Here is a tiny trained network, its code and every weight. The questions are about switching its units off for an input and a target symbol, where a switched-off unit gives its printed mean instead of its output.

import numpy as np


def w(rows, s, z=0):
    codes = np.array(rows[::2]) - 128.0
    scale = np.full(codes.shape[1], s)
    scale[-1] = z or s
    return codes * scale


def f(y):
    return y / 2 * (1 + np.tanh(0.7978845608 * (y + 0.044715 * y**3)))


def softmax(a):
    e = np.exp(a - a.max(-1, keepdims=True))
    return e / e.sum(-1, keepdims=True)


def log_softmax(a):
    a = a - a.max(-1, keepdims=True)
    return a - np.log(np.exp(a).sum(-1, keepdims=True))


def net(x, mask):
    ids = ['ΔΠΨεζμ'.index(c) for c in x.split()]
    T = len(ids)
    res = E[ids] + P[:T]
    u = 0
    for l in range(2):
        q, k, v = (res @ M[l].T for M in (Q, K, V))
        z = softmax(np.where(np.tri(T) > 0, q @ k.T / 3**0.5, -1e9)) @ v
        res = res + np.where(mask[u], z, O[l][:, -1]) @ O[l][:, :-1]
        u += 1
        y = f(res @ A[l][:, :-1].T + A[l][:, -1])
        res = res + np.where(mask[u : u + 8], y, B[l][:, -1]) @ B[l][:, :-1]
        u += 8
    return log_softmax(res[-1] @ U[:, :-1].T + U[:, -1])


Q, K, V, O, A, B = {}, {}, {}, {}, {}, {}
E = w([
[240,228,70],'Δ',
[153,112,77],'Π',
[63,146,102],'Ψ',
[138,175,201],'ε',
[193,62,10],'ζ',
[111,167,74],'μ',
],0.012)
P = w([
[101,61,148],'0',
[111,249,181],'1',
[149,120,101],'2',
[118,61,101],'3',
[93,200,225],'4',
[125,75,77],'5',
],0.012)
Q[0] = w([
[64,80,203],'L0H1',
[62,180,2],'L0H1',
[178,142,16],'L0H1',
],0.0088)
K[0] = w([
[173,173,248],'L0H1',
[188,71,175],'L0H1',
[172,96,136],'L0H1',
],0.011)
V[0] = w([
[254,158,164],'L0H1',
[199,158,139],'L0H1',
[124,54,123],'L0H1',
],0.0089)
O[0] = w([
[247,111,78,253],'L0H1',
[2,65,79,223],'L0H1',
[139,184,220,110],'L0H1',
],0.0096,0.0023)
A[0] = w([
[154,132,90,172],'L0N1',
[29,15,185,134],'L0N2',
[77,178,75,191],'L0N3',
[249,115,126,63],'L0N4',
[75,178,75,56],'L0N5',
[164,99,154,2],'L0N6',
[145,155,39,152],'L0N7',
[130,31,2,90],'L0N8',
],0.0095,0.0058)
B[0] = w([
[144,135,170,202],'L0N1',
[144,254,201,146],'L0N2',
[132,78,193,206],'L0N3',
[60,139,101,187],'L0N4',
[131,123,151,132],'L0N5',
[165,159,161,107],'L0N6',
[153,108,220,248],'L0N7',
[124,149,63,254],'L0N8',
],0.01,0.0074)
Q[1] = w([
[43,254,77],'L1H1',
[15,220,97],'L1H1',
[141,139,215],'L1H1',
],0.0081)
K[1] = w([
[230,21,2],'L1H1',
[213,184,125],'L1H1',
[115,93,202],'L1H1',
],0.008)
V[1] = w([
[254,26,53],'L1H1',
[183,184,237],'L1H1',
[231,22,31],'L1H1',
],0.0069)
O[1] = w([
[191,159,123,99],'L1H1',
[150,251,63,253],'L1H1',
[192,132,150,72],'L1H1',
],0.016,0.0035)
A[1] = w([
[117,179,71,189],'L1N1',
[192,128,150,46],'L1N2',
[139,51,173,2],'L1N3',
[96,85,181,13],'L1N4',
[116,93,175,3],'L1N5',
[117,10,127,42],'L1N6',
[126,174,112,181],'L1N7',
[117,66,176,69],'L1N8',
],0.011,0.0061)
B[1] = w([
[64,84,119,247],'L1N1',
[156,93,36,187],'L1N2',
[146,134,120,126],'L1N3',
[184,242,174,122],'L1N4',
[207,161,101,119],'L1N5',
[98,253,144,126],'L1N6',
[202,141,144,210],'L1N7',
[161,254,79,121],'L1N8',
],0.0082,0.011)
U = w([
[199,2,26,177],'Δ',
[152,70,175,254],'Π',
[137,83,86,102],'Ψ',
[191,169,88,71],'ε',
[180,95,95,59],'ζ',
[149,40,105,183],'μ',
],0.0084,0.0035)

Each question gives the input, a string of symbols that net reads in full, and the target symbol t.
The units are the heads (3 rows each of Q, K, V and O) and the neurons (one row each of A and B). Each row of codes is followed by its name. A weight is (code - 128) times the scale printed after its matrix; where a second scale follows, it is the last column's (O, A, B and U).
mask holds one flag per unit, layer by layer, with each layer's heads first. A switched-off unit (its flag False) gives its mean, the last column of its rows in O or B, instead of its output. The means were averaged over made-up inputs and are rounded, as every weight is.
A unit's drop is (log p(t) with every unit on - log p(t) with that unit switched off) / (log p(t) with every unit on - log p(t) with every unit switched off).
The circuit of an input: a set's keep is (log p(t) with only the set's units on - log p(t) with every unit switched off) / (log p(t) with every unit on - log p(t) with every unit switched off). Starting from the 12 units with the biggest drops (on a tie, the unit counted first), units are removed one at a time, each time the one whose removal leaves the highest keep (on an exact tie, the one counted first), for as long as the keep stays at least 0.8.
circuit, biggest first: the units of the circuit, biggest drop first
most important unit: the unit with the biggest drop
k most important neurons: the k neurons with the biggest drops, biggest first
k most important neurons of layer l: the k neurons of layer l with the biggest drops, biggest first
drop when u is switched off: that unit's drop, to one decimal
input Ψ ζ μ, target Ψ: 2 most important neurons : (L0N2; L0N8)
input Ψ Δ Δ Δ, target Ψ: most important unit : L0N7
input Ψ μ Ψ ε, target Ψ: 3 most important neurons : (L0N8; L0N2; L0N4)
input Δ Δ Δ Δ ζ, target Δ: 2 most important neurons of layer 0 : (L0N8; L0N7)
input Δ ε ε, target Δ: circuit, biggest first : (L0H1; L0N2)
input Δ μ Δ Δ ζ, target Δ: circuit, biggest first : (L0H1; L1H1; L0N8)
input Ψ Δ Δ ζ, target Ψ: circuit, biggest first : (L0H1; L1H1)
input Δ Δ Δ, target Δ: 2 most important neurons of layer 0 : (L0N8; L0N4)
input Ψ μ Δ, target Ψ: 3 most important neurons of layer 0 : (L0N2; L0N8; L0N7)
input Ψ Π ζ, target Ψ: 2 most important neurons : (L0N7; L0N2)
input Ψ Δ Ψ Π, target Ψ: circuit, biggest first : (L0H1; L1H1)
input Ψ Δ Ψ, target Ψ: drop when L0N5 is switched off : 0.0
input Δ ε Δ, target Δ: drop when L1N2 is switched off : 0.2
input Δ Δ ε, target Δ: most important neuron : (L0N8)
input Ψ Δ Δ Ψ Δ μ, target Ψ: drop when L0N8 is switched off : -0.1
